Below is a small trained network, with its code and all its weights. Each question gives an input and a class and asks what happens when units are switched off, that is, made to give their printed mean instead of their output.

import numpy as np


def w(rows, s, z=0):
    codes = np.array(rows[::2]) - 128.0
    scale = np.full(codes.shape[1], s)
    scale[-1] = z or s
    return codes * scale


def f(y):
    return np.maximum(y, 0)


def log_softmax(a):
    a = a - a.max(-1, keepdims=True)
    return a - np.log(np.exp(a).sum(-1, keepdims=True))


def net(x, mask):
    res = np.array(x, float).reshape(1, 4) / 4 @ E
    y = f(res @ A[0][:, :-1].T + A[0][:, -1])
    res = res + np.where(mask, y, B[0][:, -1]) @ B[0][:, :-1]
    return log_softmax(res[-1] @ U[:, :-1].T + U[:, -1])


A, B = {}, {}
E = w([
[51,156,171,138,177,161,164,223,193],'x0',
[141,230,143,152,31,57,255,90,156],'x1',
[63,62,72,13,95,162,240,131,25],'x2',
[190,115,239,180,41,250,147,104,25],'x3',
],0.0094)
A[0] = w([
[141,72,173,182,59,255,127,122,102,80],'n0',
[106,78,98,88,134,130,176,134,101,21],'n1',
[113,98,103,83,139,183,162,110,118,32],'n2',
[134,138,140,180,149,107,97,105,141,93],'n3',
[147,64,119,140,146,154,96,171,118,216],'n4',
[141,56,135,80,178,178,54,144,132,70],'n5',
[174,114,146,213,170,113,81,122,173,3],'n6',
[145,159,160,108,81,97,184,123,163,172],'n7',
[87,97,54,105,165,68,109,113,161,24],'n8',
[80,99,134,117,155,152,50,128,104,39],'n9',
],0.014,0.0022)
B[0] = w([
[123,216,178,93,220,166,148,77,211,249],'n0',
[227,24,192,87,118,100,22,232,74,191],'n1',
[148,28,139,105,185,112,126,139,23,181],'n2',
[72,78,168,77,118,132,81,194,66,185],'n3',
[81,172,109,166,70,111,162,101,72,199],'n4',
[51,126,28,157,2,104,94,95,196,235],'n5',
[211,31,222,140,155,92,72,194,120,227],'n6',
[52,114,46,184,62,13,162,109,96,196],'n7',
[192,242,122,117,228,227,145,31,224,212],'n8',
[98,90,143,199,73,78,205,94,171,200],'n9',
],0.0079,0.019)
U = w([
[45,120,56,182,1,31,207,114,149,254],'0',
[121,198,115,108,251,176,177,90,171,94],'1',
[154,12,143,106,161,82,113,252,92,45],'2',
],0.0083,0.0039)

Each question gives the input, the list of numbers given to net, and the class t.
The units are the neurons (one row each of A and B). Each row of codes is followed by its name. A weight is (code - 128) times the scale printed after its matrix; where a second scale follows, it is the last column's (A, B and U).
mask holds one flag per neuron, in row order. A switched-off neuron (its flag False) gives its mean, the last column of its row in B, instead of its output. The means were averaged over made-up inputs and are rounded, as every weight is.
A unit's drop is (log p(t) with every unit on - log p(t) with that unit switched off) / (log p(t) with every unit on - log p(t) with every unit switched off).
The circuit of an input: a set's keep is (log p(t) with only the set's units on - log p(t) with every unit switched off) / (log p(t) with every unit on - log p(t) with every unit switched off). Starting from all 10 units, units are removed one at a time, each time the one whose removal leaves the highest keep (on an exact tie, the one counted first), for as long as the keep stays at least 0.8.
circuit, biggest first: the units of the circuit, biggest drop first
most important unit: the unit with the biggest drop
top k neurons: the k neurons with the biggest drops, biggest first
drop when u is switched off: that unit's drop, to one decimal
input [-3,5,-2,-7], class 1: circuit, biggest first	n8
input [3,-1,5,2], class 2: top 2 neurons	n8; n1
input [-8,3,-7,8], class 1: top 2 neurons	n0; n1
input [1,7,-2,-8], class 1: top 2 neurons	n8; n5
input [-1,1,6,-5], class 2: top 2 neurons	n1; n0
input [8,5,-8,8], class 1: top 4 neurons	n0; n1; n2; n5
input [-8,-8,8,-3], class 0: top 3 neurons	n5; n9; n6
input [4,-6,3,-4], class 0: top 2 neurons	n5; n0
input [8,-8,7,5], class 0: top 3 neurons	n5; n4; n9
input [1,-1,-8,-5], class 2: top 2 neurons	n6; n0
input [-8,-7,-3,7], class 0: top 4 neurons	n5; n8; n9; n4
input [0,-8,2,8], class 0: top 3 neurons	n5; n9; n8
input [-5,5,0,6], class 1: top 3 neurons	n0; n5; n9
input [1,4,-5,-6], class 1: top 3 neurons	n8; n5; n1
input [-2,-3,7,-6], class 2: circuit, biggest first	n1
input [1,5,-7,-7], class 1: top 2 neurons	n8; n1
input [7,-2,-5,-1], class 2: drop when n6 is switched off	0.2
input [-6,-1,-5,-6], class 1: drop when n1 is switched off	0.3
input [5,1,1,-3], class 1: drop when n5 is switched off	0.7
input [-1,-5,-1,-5], class 0: drop when n9 is switched off	0.9
input [4,-8,-7,6], class 0: most important unit	n5
